Here is a tiny trained network, its code and every weight. The questions are about switching its units off for an input and a target symbol, where a switched-off unit gives its printed mean instead of its output.

import numpy as np


def w(rows, s, z=0):
    codes = np.array(rows[::2]) - 128.0
    scale = np.full(codes.shape[1], s)
    scale[-1] = z or s
    return codes * scale


def f(y):
    return y / 2 * (1 + np.tanh(0.7978845608 * (y + 0.044715 * y**3)))


def softmax(a):
    e = np.exp(a - a.max(-1, keepdims=True))
    return e / e.sum(-1, keepdims=True)


def log_softmax(a):
    a = a - a.max(-1, keepdims=True)
    return a - np.log(np.exp(a).sum(-1, keepdims=True))


def net(x, mask):
    ids = ['βγεζμστψω'.index(c) for c in x.split()]
    T = len(ids)
    res = E[ids] + P[:T]
    r = res
    for j in range(3):
        rows = slice(3 * j, 3 * j + 3)
        q, k, v = (r @ M[0][rows].T for M in (Q, K, V))
        z = softmax(np.where(np.tri(T) > 0, q @ k.T / 3**0.5, -1e9)) @ v
        o = O[0][rows]
        res = res + np.where(mask[j], z, o[:, -1]) @ o[:, :-1]
    y = f(res @ A[0][:, :-1].T + A[0][:, -1])
    res = res + np.where(mask[3:7], y, B[0][:, -1]) @ B[0][:, :-1]
    return log_softmax(res[-1] @ U[:, :-1].T + U[:, -1])


Q, K, V, O, A, B = {}, {}, {}, {}, {}, {}
E = w([
[143,184,66,116,115,193],'β',
[167,167,166,189,188,171],'γ',
[108,57,83,138,138,188],'ε',
[141,100,224,47,4,166],'ζ',
[36,140,102,156,140,160],'μ',
[181,98,141,27,228,73],'σ',
[89,198,131,72,82,77],'τ',
[192,63,102,91,92,129],'ψ',
[112,123,112,53,185,127],'ω',
],0.02)
P = w([
[163,135,103,210,140,1],'0',
[154,149,101,151,161,140],'1',
[140,146,114,142,157,166],'2',
[135,144,129,136,155,173],'3',
[136,145,137,123,142,181],'4',
[126,146,143,121,142,191],'5',
[137,140,113,142,128,174],'6',
],0.0083)
Q[0] = w([
[125,149,111,192,154,236],'head 1',
[207,142,101,57,170,130],'head 1',
[153,248,159,170,216,149],'head 1',
[122,106,50,134,204,164],'head 2',
[171,62,211,130,159,67],'head 2',
[152,175,134,116,144,229],'head 2',
[56,217,127,181,93,75],'head 3',
[103,39,158,118,132,39],'head 3',
[170,116,63,87,75,124],'head 3',
],0.014)
K[0] = w([
[126,163,26,168,189,132],'head 1',
[246,160,138,99,124,135],'head 1',
[163,193,155,195,191,136],'head 1',
[74,55,193,92,119,125],'head 2',
[120,122,28,106,170,65],'head 2',
[108,119,172,60,82,200],'head 2',
[25,129,15,77,93,41],'head 3',
[198,125,77,181,120,65],'head 3',
[175,121,220,132,71,125],'head 3',
],0.013)
V[0] = w([
[69,82,224,88,197,204],'head 1',
[62,119,144,100,68,125],'head 1',
[196,71,185,64,61,211],'head 1',
[126,198,11,171,178,166],'head 2',
[126,163,66,48,76,182],'head 2',
[162,232,158,65,186,88],'head 2',
[96,39,253,119,158,111],'head 3',
[50,168,196,121,62,142],'head 3',
[121,87,135,58,136,139],'head 3',
],0.0082)
O[0] = w([
[239,175,124,192,120,140,116],'head 1',
[128,125,165,203,198,148,21],'head 1',
[156,73,189,186,107,40,133],'head 1',
[123,139,63,192,195,70,246],'head 2',
[82,118,30,77,80,70,229],'head 2',
[154,204,144,131,165,7,182],'head 2',
[121,140,151,74,248,148,2],'head 3',
[2,225,110,116,149,129,108],'head 3',
[89,111,84,55,135,86,106],'head 3',
],0.0078,0.0057)
A[0] = w([
[137,136,118,52,113,191,180],'neuron 1',
[243,85,174,71,86,128,35],'neuron 2',
[150,76,149,171,198,45,2],'neuron 3',
[164,159,254,90,82,75,45],'neuron 4',
],0.0078,0.003)
B[0] = w([
[101,55,155,254,132,12,233],'neuron 1',
[109,167,189,69,73,180,253],'neuron 2',
[27,97,179,171,72,201,203],'neuron 3',
[124,86,30,34,125,163,213],'neuron 4',
],0.0094,0.0046)
U = w([
[77,162,85,130,188,254,108],'β',
[103,246,145,105,110,112,53],'γ',
[141,153,93,54,158,204,98],'ε',
[68,111,191,203,133,85,106],'ζ',
[147,36,78,169,185,195,77],'μ',
[169,149,35,133,86,139,118],'σ',
[211,191,175,209,136,149,254],'τ',
[189,76,91,89,249,58,212],'ψ',
[141,139,171,173,33,161,107],'ω',
],0.0066,0.0056)

Each question gives the input, a string of symbols that net reads in full, and the target symbol t.
The units are the heads (3 rows each of Q, K, V and O) and the neurons (one row each of A and B). Each row of codes is followed by its name. A weight is (code - 128) times the scale printed after its matrix; where a second scale follows, it is the last column's (O, A, B and U).
mask holds one flag per unit, heads first, then neurons. A switched-off unit (its flag False) gives its mean, the last column of its rows in O or B, instead of its output. The means were averaged over made-up inputs and are rounded, as every weight is.
A unit's drop is (log p(t) with every unit on - log p(t) with that unit switched off) / (log p(t) with every unit on - log p(t) with every unit switched off).
The circuit of an input: a set's keep is (log p(t) with only the set's units on - log p(t) with every unit switched off) / (log p(t) with every unit on - log p(t) with every unit switched off). Starting from all 7 units, units are removed one at a time, each time the one whose removal leaves the highest keep (on an exact tie, the one counted first), for as long as the keep stays at least 0.8.
circuit, biggest first: the units of the circuit, biggest drop first
unit that matters most: the unit with the biggest drop
top k neurons: the k neurons with the biggest drops, biggest first
which heads matter: for each layer, one digit per head in row order, 1 if its drop is at least 0.15 and else 0, layers parted by /
drop of u: that unit's drop, to one decimal
input β β β τ τ β, target γ: which heads matter => 011
input μ ζ β ψ ω τ σ, target ζ: which heads matter => 101
input ψ β ζ μ γ ω, target ω: top 2 neurons => (neuron 1; neuron 2)
input ψ γ τ γ ζ ψ ε, target ω: circuit, biggest first => (head 2; head 1)
input β ω ζ β, target ζ: circuit, biggest first => (neuron 1; head 2; head 3)
input β β β σ μ, target β: which heads matter => 111
input ε ω ζ ε β ω, target ζ: which heads matter => 011
input ζ γ μ γ β β, target ζ: which heads matter => 011
input β γ ε ζ β γ, target ω: top neuron => (neuron 1)
input γ γ ε γ, target μ: circuit, biggest first => (head 2; head 3)
input τ μ β σ, target ε: which heads matter => 010
input μ ζ μ ζ μ, target ζ: top 2 neurons => (neuron 1; neuron 4)
input γ γ β σ β β γ, target σ: which heads matter => 111
input ψ τ ζ, target ε: which heads matter => 111
input β β ω ζ τ ψ, target ζ: unit that matters most => head 3
input ω β ω β, target ψ: which heads matter => 001
input β β γ β, target τ: which heads matter => 011
input τ μ β ε ζ μ, target ζ: drop of neuron 1 => 3.1
input β γ γ ζ σ, target ω: drop of neuron 3 => 0.9
input ω ω ζ β ψ, target ζ: drop of neuron 2 => 0.0
input β γ ε γ β β γ, target σ: drop of head 3 => 0.2
input γ γ ω β ψ, target ω: unit that matters most => head 1
